In the rows, 128 means zero.
Each row has a class, written after it, and each block has its own classes.
[165  86 105 122 169 171 116 113 199 168 101 101 103 135 178 117 126 139
 143 141 114 150 105 146 188 102 115 178 161 136 122 137 108] => Dasov
[170  93 109 122 173 161 116 115 209 173  99 102 100 127 176 115 124 148
 153 143 112 145 106 149 191 110 116 181 161 141 138 137 110] => Dasov
[185 120 121 170 133 139 107 162 180 167  97 114 139 179 160 180 104 125
 126 128 104 123 123 102 156 108 175 150 122 137 151 130 121] => Fozef
[190 117 101 127 167 156 121 132 190 182 110 104  97 122 168 119 110 130
 153 151 105 150 101 131 175 109 113 185 155 142 138 142 105] => zapab
[201 135 121 165 133 137 101 161 171 173  95 115 136 177 159 182 113 139
 116 136 100 120 118 112 140 127 177 153 123 144 167 121 123] => zapab
[192 121 124 160 133 142 111 153 171 175  87 115 143 179 157 179 109 141
 122 127 107 112 127 120 141 115 168 150 133 146 171 111 114] => kalu
[198 118 121 151 134 145 103 160 172 176  98 122 143 179 157 176 116 147
 113 129 108 108 121 123 154 124 170 152 131 142 158 123 130] => dosel
[164 108  95 119 170 162 123 115 202 182 109 107 101 127 185 121 124 133
 159 141 113 155 103 133 171  94 118 187 154 129 140 138  94] => danid
[172  95 108 122 169 161 126 119 192 182 104 111 109 124 179 124 106 124
 149 147 114 151 105 144 171  96 111 184 164 144 133 139  99] => kalu
[201 140 105 161 127 139 104 160 167 178 102 113 146 178 167 183 104 132
 103 126 112 102 123  99 134 114 172 146 126 146 166 120  99] => paged
[172 118  73 125 154 168 114 125 203 180 115 113 127 146 182 120 113  96
 143 125 134 129 103 105 165  87 112 163 184 141 127 151  62] => paged
[171 106  95 124 168 152 117 122 200 183 113 103 107 124 182 119 106 127
 150 157 111 145  99 132 171 102 106 190 163 144 135 138  86] => paged
[198 133  97 165 134 143 117 135 197 173  98  93 122 154 169 152  96 128
 164 122 106 118 119 116 154 112 169 149 142 128 161 125 124] => Fozef
[199 134 103 156 138 142 119 124 205 163  88 100 123 167 175 145 118 147
 158 114 109 120 118 128 167 109 174 138 160 134 160 127 134] => Dasov
[190 121 124 158 133 142 104 145 183 171  86 111 140 186 168 177 123 156
 123 132 113 115 121 112 156 113 179 142 135 142 153 124 123] => Dasov
[205 151  89 159 142 140 117 140 200 179  95  99 128 154 174 144  94 127
 155 126 111 110 110 109 148 115 165 146 153 137 182 131 114] => paged
[185 125 117 169 134 138 105 162 174 180  83 111 140 171 163 185 108 142
 118 121 118 111 135 109 133 118 179 147 118 139 165 132 102] => Solap
[203 131 113 158 139 132 106 160 173 176 105 113 149 172 163 179 103 144
 117 120 101 119 121 104 152 112 176 149 122 141 183 120 126] => golu
[159 119  72 125 154 182 119 131 196 172 112 122 123 155 188 127 128  98
 143 115 143 135 108  89 168  77 113 158 182 132 122 161  68] => danid
[176 105 103 124 171 160 123 112 197 182 102 109 108 125 185 126 109 129
 153 147 108 154  99 135 176  98 116 179 156 130 139 136 111] => mubuk
[181  97 113 124 167 164 128 125 193 179 105 103 104 121 171 122 112 135
 157 146 118 142 111 144 171  97 106 183 163 143 139 128 102] => kalu
[177 111  79 121 161 169 119 122 201 174 118 117 136 150 178 132 106 110
 148 110 129 137 104 100 171  80 121 158 185 134 138 151  81] => golu
[163 115  83 131 156 173 119 127 202 180  98 117 121 135 177 133 108 115
 150 116 151 126 110 106 159  86 120 155 180 133 127 157  62] => Solap
[195 131 105 153 123 142 109 153 189 166  98 111 143 183 179 186 117 145
 122 125  96 110 130 114 140 119 172 151 127 144 164 111 113] => revon
[163 101  88 122 153 180 122 126 208 174 111 111 121 144 177 122 117 106
 144 124 145 128  93 106 159  72 112 157 184 134 107 157  79] => sute
[178  94  97 123 170 155 114 128 192 176 123  98 116 123 177 118 114 133
 144 140 105 156 109 138 189 100 112 187 151 139 148 132 108] => golu
[162  99 115 131 170 154 111 126 209 183 104 107 107 119 186 132 105 131
 149 145 124 147 109 134 163 104 123 179 154 134 137 143  92] => Solap
[200 141  94 154 144 139 115 132 189 171  99 102 131 165 164 152  95 135
 153 118 103 101 118 121 141 110 169 148 147 139 185 118 111] => paged
[192  98 110 118 169 157 119 118 202 186 116 107 100 118 179 119 112 142
 149 154 113 140  96 148 180 114 107 189 156 136 130 134 117] => dosel
[188 135 120 168 136 131 101 157 178 184  84 118 144 175 165 187  95 138
 117 122 121 109 124 100 133 115 181 144 120 135 168 126 107] => Solap
[207 140  84 151 133 147 114 129 195 167  97  94 131 168 193 156  88 133
 148 127 104 103 115 110 148 112 167 143 142 125 172 108 124] => revon
[173  88 113 120 173 154 123 114 207 181 112  97 102 122 171 115 114 136
 149 150 113 138  95 137 167  91 107 187 143 136 129 135  94] => sute
[185  90 108 119 176 161 121 120 201 178 113 110 101 123 176 115 114 133
 145 147 117 142  97 146 190 108 104 188 156 133 127 139 112] => dosel
[188 125 115 167 127 138 108 155 178 176  97 111 137 173 162 184 107 132
 126 126  98 121 127 109 144 117 178 153 117 141 155 129 114] => Fozef
[197 134 120 164 129 135 109 158 170 185  86 121 148 181 158 182 112 130
 110 122 108 109 128 104 134 125 168 148 125 152 173 119 107] => kalu
[203 137 109 164 143 122 125 125 212 159  99 101 122 165 166 143 105 133
 159 115 104 110 110 112 146 100 162 144 140 137 165 125 131] => sute
[183  93 105 130 166 166 119 121 197 182 111 103 102 113 187 123 121 127
 155 152 124 148 109 137 171  97 108 183 150 135 133 141 112] => mubuk
[170  90 102 123 170 160 126 128 208 181 110  98 103 128 174 115 113 121
 143 141 114 146 100 132 170  91 109 184 153 138 117 149  98] => sute
[176 106  84 124 152 175 115 139 197 176 124 115 131 137 179 133 118 117
 144 119 141 136 108 109 169  81 120 160 183 140 134 150  90] => golu
[178 110 100 127 167 165 119 140 190 170 109 108  97 121 171 122 114 130
 149 151 110 156  98 140 183 105 115 183 164 141 133 145 113] => zapab
[183 109 102 131 162 160 117 136 192 176 113 103  94 115 176 120 116 130
 146 155 114 154  98 147 177 107 118 185 156 139 134 139 113] => zapab
[185 130 118 169 136 137 103 163 177 177  82 114 140 172 164 187 102 141
 114 121 116 112 129 105 138 120 177 146 120 138 167 126 106] => Solap
[175 116  77 124 152 173 116 127 200 179 117 114 128 147 184 127 113  98
 143 129 140 128 106  99 159  81 114 160 188 144 120 158  62] => paged
[214 147 102 167 140 134 117 139 193 166  96 100 114 155 166 146 104 136
 165 129 103 120 112 124 146 118 173 150 147 136 176 127 144] => zapab
[193 131 104 149 122 146 103 154 174 171  98 114 148 180 184 190 109 147
 109 137 105 103 123 106 139 117 169 149 120 142 166 108 106] => revon
[182  97  89 118 157 181 117 125 200 174 115 119 123 152 175 125 115 111
 144 122 141 123 105 119 173  89 113 161 191 132 110 150  94] => dosel
[175 109  80 114 152 181 120 130 212 175 111 113 124 150 192 135 116 112
 146 127 129 130 110 104 165  89 112 166 178 137 123 146  74] => revon
[184  91 108 123 173 157 119 110 201 189 111 106 109 126 191 129 107 120
 155 151 111 155 106 132 167  94 114 186 151 133 128 143 110] => mubuk
[171 108  92 125 157 182 123 123 202 178 104 122 123 141 179 128 111  98
 148 119 141 135 105 114 156  85 113 159 190 143 127 154  84] => kalu
[210 136  97 162 135 128 116 133 190 160 116 100 134 158 176 154 103 142
 153 117 106 121 119 119 155 102 170 145 147 134 175 114 143] => golu
[171  95 112 124 163 169 116 122 197 171 100 100 105 132 177 121 131 149
 146 147 111 151 107 146 188 106 122 176 158 142 128 138 120] => Dasov
[177 119  75 130 154 167 116 127 200 178 115 113 128 152 181 124 110  97
 144 127 139 123 105  92 162  84 111 161 185 143 124 157  60] => paged
[196 141  89 165 132 138 123 127 186 165  98 101 122 161 164 152  91 128
 163 114  99 112 118 115 149 106 169 146 143 130 159 124 126] => Fozef
[197 126 126 163 135 141 113 163 170 176  88 120 143 177 160 181 108 133
 114 127 109 116 127 111 142 114 169 149 127 149 166 124 119] => kalu
[210 144  86 156 143 133 122 131 198 176 101  96 135 159 174 151  93 137
 160 110  98 124 114 112 154 110 175 146 154 129 185 124 133] => golu
[177 127  77 130 156 175 125 134 199 174 102 119 110 137 169 121 118 111
 154 125 134 138  96 111 170  93 117 161 188 138 131 161  81] => zapab
[176 113  69 123 158 169 122 121 195 175 118 114 132 148 178 127 104 109
 148 112 131 135 103 101 169  79 118 159 188 132 132 153  80] => golu
[208 135  97 159 148 126 121 136 186 160 107  94 139 166 167 151  92 142
 159 107 106 106 121 109 153  99 169 140 149 125 181 109 132] => golu
[213 153  95 172 131 123 119 124 184 151 112 100 120 157 172 146 105 139
 153 124 105 101 118 119 141 108 160 147 136 143 175 111 129] => paged
[184 117 120 157 132 146 100 149 181 171  85 114 143 189 162 177 128 148
 111 120 110 115 126 115 154 121 176 145 130 143 157 121 117] => Dasov
[203 136 113 163 127 144 104 169 158 176  98 114 132 169 155 173 118 136
 113 131 107 117 122 117 140 121 177 150 119 144 165 129 123] => zapab
[191 127 112 152 129 136 104 159 191 158  99 123 150 199 169 193 115 143
 118 118  97 102 136 104 143 116 166 151 131 150 166 108 104] => revon
[172 104  75 127 158 172 121 127 200 170 117 109 130 146 178 126 114 110
 147 113 135 139 107 106 174  81 116 161 184 132 130 151  82] => golu
[210 132  97 161 143 132 114 131 195 169 109  97 133 159 175 151  96 135
 151 115 112 117 114 113 152 103 171 146 142 126 181 116 135] => golu
[203 138 112 168 127 141 101 169 168 173  95 111 136 174 165 179 117 132
 113 134  97 126 124 109 143 132 179 150 125 148 165 134 127] => zapab
[178  90 114 126 174 159 121 118 197 180 107 106 107 124 175 119 109 121
 151 143 115 144 110 145 168 101 109 186 153 143 143 131 101] => kalu
[165 125  74 124 154 178 122 131 199 174 106 122 124 158 181 139 125 110
 144 108 134 130 112  91 161  86 120 157 179 134 134 154  65] => danid
[162 100  99 124 172 156 116 129 201 181 113 112 102 125 184 124 126 128
 143 139 120 148 109 132 175  99 111 189 143 135 145 137  85] => danid
[187 107  83 117 162 179 126 118 201 176 110 119 121 156 173 124 107 110
 148 116 135 122 100 110 173  87 113 159 194 128 111 153  89] => dosel
[208 141 109 167 133 123 125 122 197 159 104 113 119 151 173 148 109 131
 157 113 112 114 122 135 140 107 159 149 146 146 171 112 135] => kalu
[186 130 118 174 136 135 103 155 176 174  83 115 140 172 166 182 100 138
 113 122 128 108 121 102 141 110 178 140 117 129 166 121 105] => Solap
[191 123 129 161 130 142  97 153 172 170  89 115 140 183 165 177 120 155
 114 136 116 109 120 111 152 115 177 142 126 143 157 119 133] => Dasov
[187 130 106 144 131 146 110 156 177 172  88 118 149 184 177 189 110 149
 117 134  92 115 125 108 147 116 174 152 123 143 167 123 108] => revon
[205 136 101 159 142 134 120 126 193 170  96  96 128 167 162 147  96 132
 142 113 108  96 108 107 137 104 165 142 128 128 171 115 120] => sute
[171 116  77 134 157 172 117 131 200 169 105 117 114 146 174 121 117  99
 149 127 137 139  97 110 168  92 117 162 186 135 124 162  82] => zapab

A new block, with new classes.
[ 97 133 137 143 147 117 144 128 145 143 135 133 110 125 144 137 116 128
 116  98 110 134 112 113 149 119 147 109 108 140 113 140 132] => duvu
[127 133 154 110 141 143 111 170 106 141  98 149 105 138 168 146 158 155
 100 111 135 129 136 116 146 123 155 156 141 104 114 122 142] => genet
[124 129 161 110 132 164 129 120 105 153 128 144 138 131 152 140 150 131
 120 105 123 150 114 110  91 122 118 156 141 126 115 114 114] => zuk
[134 135  82 143 129 136 137 101 128 139 105 154 109 124 154 140 172 124
 138 132 142 106 149 163  86 113 132 135 120 135 153 126 137] => kiro
[145 134 106 141 108 134 131 146 126 121 102 143 113 113 154 122 150 141
 147  97 135 115 167 107 141 125 150 140 141 126 158 108 148] => genet
[149 126 110 144 113 166 123 137 120 127 113 112 124 153 154 131 172 125
 104 137 128 112 147 118 131 110 148 128 118 137 116 134 146] => vasem
[135 122 126 133 124 122 127 136 155 110 122 111 127 129 106 111 134 136
 127 117 121 129 142 109 164 120 150 119 109 153 112 146 146] => buv
[126 136 119 149 137 138 123 145 102 134 131 135  99 113 156 144 152  98
 101  80 112 156 129 111 146 105 153 128 108 137 142 125 110] => buv
[137 145 123 112 126 137 112 137 120 127 122 114 125 131 139 131 147 130
 141 121 136 135 146 137 123 115 122 122 153 126 122 123 141] => genet
[142 117  93 166 111 148 126 152  98 105 142  91 106 128 134 135 168  94
 120 128 144 107 152 139 135 129 149 148 111 146 109 118 121] => kiro
[131 117 121 144 107 153  93 159 106 121 125 122 108 121 149 137 155 119
 105 120 130 123 146 106 148 132 157 116 142 129 136 124 141] => Kuruk
[131 144 137 128 135 116 114 139 129 138 141 128 122 124 139 122 110 149
 132 116 135 184 138 134 144 103 109 121 149 132 116 108 126] => fipe
[121 127 131 124 156 155 133 158 117 155 113 124 129 142 120 123 156 129
 105 153 138 128 146 103 144 127 166  94 130  98 150 131 145] => tofif
[146 139 134 131 145 125 137 150 122 141 123 109 127 135 128 114 159 136
 140 125 116 126 128 141 139 108 130 114 121 125 114 131 131] => zuk
[129 133  92 146 110 138 127 133 130 132 130 130 127 127 162 143 132  94
 136 113 127 120 144  99 140 128 140 116 106 145 130 130 145] => zuk
[155 112 136 110 153 174 137 105 169 130 114 100 180 171 120 134 214 127
 124 111  98 150 127  94  98 102 142 112 131 160  48 145 122] => fipe
[124 126 136 130 133 156  92 140 130 118 112 121 117 119 168 138 172 119
  97  76 109 119 144 121 122 122 176 106 154 127 138 132 166] => genet
[112 118 131 126 142 172 130 131 124 165  95 140 105 134 160 132 189 145
 101 113 129 124 133 109 144  97 175  94 125 108 141 147 146] => Kuruk
[126 118 103 122 123 139 136 153 137 124 117 118 127 142 160 142 144 122
 139 110 136 124 137 131 148 112 134 133 131 120 112 130 122] => genet
[141 138 124 133 130 158  83 132 113 118 110 145 110 121 158 135 137 132
 111 100 123 120 142 113 125 135 161 125 158 126 143 112 147] => nir
[141 150  88 145 144 163 132 106 130 134 110 107 118 169 124 101 162 141
 135 141 124 125 124 119 140 109 154 116 133 153 102 152 172] => duvu
[121 113 109 117 121 132 132 135 142 143  82 169 114 141 153 135 146 160
 130 149 135 108 128 126 148 118 139 138 126 104 148 138 136] => Kuruk
[132 134 141 130 150 132 113 126 129 123 133 119 132 117 109 118 140 121
 101 100 104 144 119 138 119 116 144  94 134 131 161 140 126] => buv
[146 118  79 157 112 159 109 142 112 118 113 106 107 134 146 129 159 105
 130 117 137 123 155 127 149 116 143 125 132 141 139 125 130] => vasem
[136 130 121 116 128 145  88 107 137 123  94 141 107 121  87 116 113 124
 119 118 159 167 129  99 145 126 135 152 145 152 147 129 127] => Vazuk
[136 120  97 131 131 170 120 139 149 144 105 115 118 138 132 134 162 110
 136 120 157 120 151 105 154 107 150 108 106 140 121 139 144] => zuk
[ 91 128 159 117 134 137 153 148 142 155 131 144 114 140 159 147 122 160
 101 135 129 111 110 125 127 129 134 124 114 106 130 129 137] => Zasi
[122 101 128 126 122 151 136 155 119 137 101 118 131 150 156 142 163 144
 119 132 139 100 124 125 154 129 152 141 113 114  93 142 121] => Vazuk
[146 133 138 168 126 142 142 148 120  86 143  97 119 117 122 130 171 107
 108 113 101 103 141  94 129 144 177 106 112 149 138 118 130] => kiro
[156 154 127 153 127 147 120 111 109 110 135 132 123 113 156 121 138 117
 126  83 120 145 153 108 117 132 154 122 130 157 130 123 130] => kiro
[105 118 139 141 142 128 103 145 111 132 129 123  99 118 105 132 137 133
 111 116 129 129 118 130 132 146 141 144 142 138 122 123 136] => duvu
[142 123 105 142 127 147 140 149 112 144 124 131 139 136 142 128 149 121
 111 105 118 116 148  82 142 139 163 107 121 125 116 123 127] => nir
[104 128 132 119 118 121 118 150 143 124 126 129 116 120 150 142 119 130
 120 133 117 126 136 115 158 118 141  95 121 123 145 130 149] => buv
[126 135 104 133 110 127  84  81 124  96  95 120 109 115 139 127 152 105
 131 119 109 127 115 140 115 118 143 145 148 148 163 145 166] => Vazuk
[113 114  92 121 120 145 104 135 111 142 117 125 112 130 128 123 114 134
 131 122 158 139 141 118 160 135 140 129 149 121 126 128 143] => nir
[115 126 154 139 135 161 126 122 142 128 127 116 129 129 168 136 148 131
 104  96 107 107 121 127 121 117 166  90 134 130 111 133 133] => Vazuk
[120 127 122 137  91 148 111 134 105 119 110 123  99 118 176 130 158 150
 140 135 134 113 140 130 150 111 144 129 142 112 160 130 162] => Kuruk
[134 130 120 156 105 149 138 125 115 119 135 101 122 138 162 126 144 130
 124 115 125 119 144 115 147 122 145 122 111 145 106 141 146] => vasem
[137 133 104 139 127 132 156 148 119 104 133 105  92 163 117 126 136 137
 138 117 152 164 103 120 173 115 126 201 120 152  71 129 110] => genet
[130 130 134 128 126 147 124 153 133 131  99 136 139 145 183 136 151 149
 110 130 114 128 141  97 167 107 162 112 124  99 139 127 154] => fipe
[131 152 133 135 132 130 153 127 129 129 123 135 114 131 148 141 148 142
 133 128 123 122 127 126 135 104 133 123  97 131 135 134 127] => buv
[117 130 142 131 107 144 127 116 119 123 118 129 117 115 165 122 147 155
 136 116 118 128 121 131 132 109 140 110 146 111 168 136 148] => Kuruk
[101 141 123 127 118 149 139  92  89 159 121 158 118 137 181 143 161 138
 114 138 112 118 118 123  97 124 138 131 133 112 134 138 152] => Kuruk
[132 123 119 136 130 135 127 138 131 146 116 142 131 132 129 130 128 132
 129 129 142  93 158 121 132 144 142 127 120 137  84 118 118] => Vazuk
[130 134  85 144 124 122 137 118 133 131 126 135 131 119 113 114 116 137
 155 121 132 119 127 148 105 150 114 106 143 127 201 131 131] => Zasi
[126 129 144 131 129 139 146 127 121 133 120 121 129 128 152 119 150 159
 144 115 145 153 132 125 139 117 140 139 125 119 134 145 145] => tofif
[114 137 134 147 140 132 126 123  95 141 123 128  91 117 139 118 154 124
  96  94 108 137 109 132 124 121 153 157 126 124 160 133 142] => Zasi
[107 145 167  96 143 113 122 124 162 119 125 136 122 131 141 159 115 121
 131 145 125 160 120 102 139 114 122 126 117 135 105 138 133] => tofif
[137 129 126 103 131 126 112 152 146 145 108 131 146 142 136 120 126 138
 124 137 125 144 131 112 151 119 132  95 130 121 135 146 155] => zuk
[112 117 155 129 123 143 101 106 127 100 129 131 125 108 100 127 109 145
 119  94 133 155 104  92 139 167 147 110 149 139 173 155 132] => Kuruk
[144 146 156 125 141 124 117 146 137 114 113 141 117 129 150 123 123 166
 148 121 136 154 139 120 149 129 137 139 143 128 122 125 139] => tofif
[137 158 119 118 134 134 156 138 120 143 116 115 107 155 166 139 197 144
 148 137 118 130 136 133 121  88 126 135 130 133  78 122 148] => genet
[134 149 129 144 127 119 126 130 125 129 152 121 130 124 133 120 106 128
 128 124 150 154 149 122 139 132 132 120 117 141 119 139 147] => tofif
[156 119 116 129 116 157 161 128 109 123 120 109 139 156 130 119 201 140
 134 135 127 144 130 112 107 117 133 166 125 149  87 127 121] => kiro
[135 121 129 131 122 115 123 137 134 135 124 132 126 113 104  96 105 165
 142  93 145 148 141 117 144 153 126 137 140 143 143 135 137] => Zasi
[107 105 150 128 122 145 101 133 136 127 103 123 125 118 147 131 149 132
  98 108 116  99 138 103 146 141 181 108 131 125 123 141 162] => Vazuk
[144 138 117 121 149 147 136 127 136 160 100 131 127 141 134 102 147 155
 144 117 141 137 134 138 142  97 135 114 126 120 132 142 142] => zuk
[125 139 118 123 130 159 130 118 138 132 120 148 128 139 119 131 118 145
 137 137 143 123 147  91 133 143 139 112 127 140 131 125 139] => buv
[130 129 152 128 118 113  78 154 118  81 126 118 124 109 139 127 102 132
 141 117 124 151 141 103 165 163 147 135 156 131 145 131 154] => tofif
[131 117 156 101 122 136 107 133 107 121 135 104 146 140 138 134 141 164
 148 112 131 145 119 128 123 150 114 143 157 137  56 137 127] => nir
[144 124 120 141 114 151  91 140  91  98 114  97 125 116 154 114 154 128
 125  90 108 129 131 110 155 135 170 114 159 119 159 135 156] => nir
[118 116 127 123 123 108 114 159 135 107 133 112 125 124 120 129 128 113
 120 131  94 131 123 129 149 123 133 120 136 130 130 121 125] => buv
[105 122 116 156 137 149 137 132 116 116 130 133 102 134 153 149 153 116
 138 121 120 113 136  96 133 158 165 154 130 140 100 113 138] => tofif
[121 126 131 125 109 131 113 138 119 125 116 120 135 131 179 133 143 117
 115 129  97 110 131 128 131 115 146 116 140 118 118 124 142] => Vazuk
[119 139 136 147 134 139 102 156 120 137 137 125 101 112 147 131 128 130
 103  90 125 169 124 110 143 116 147  94 148 141 156 122 143] => duvu
[126 139 141 127 109 144 103 143 125 109 119 109  98 114 160 140 144 122
 116 158 150  93 161 153 141  97 143 129 114 115 140 117 154] => kiro
[127 112  93 149 114 139 153 135 114 120 122 116 121 139 153 126 160 138
 140 134 139 105 135 149 132 130 144 144 116 126 123 134 134] => kiro
[121 122  82 113 115 151 125 116 136 147 102 142 125 151 151 124 153 149
 136 132 153 123 145 146 109 117 128 151 154 126 118 131 167] => genet
[133 137 130 128 106 134 108 129 110 131 129 112 121 128 134 127 126 116
 117 139 134 132 159 110 145 120 125 128 119 141 110 131 144] => vasem
[108 116 160 108 153 122 137 122 130 139 133 110 123 100 117 147 173  96
 131  68  94 178 114 113 126  91 123 116 114 147 110 137  80] => buv
[124 143 140 125 127 117 140 127 113 122 134 124 115 139 134 119 127 164
 126 136 136 162 118 118 143 139 136 132 126 141 111 146 153] => kiro
[119 100 107 133 106 140 124 141 136 122 114 123 139 124 151 121 116 140
 154 101 141 125 129 115 164 143 141 125 129 122 151 146 147] => zuk
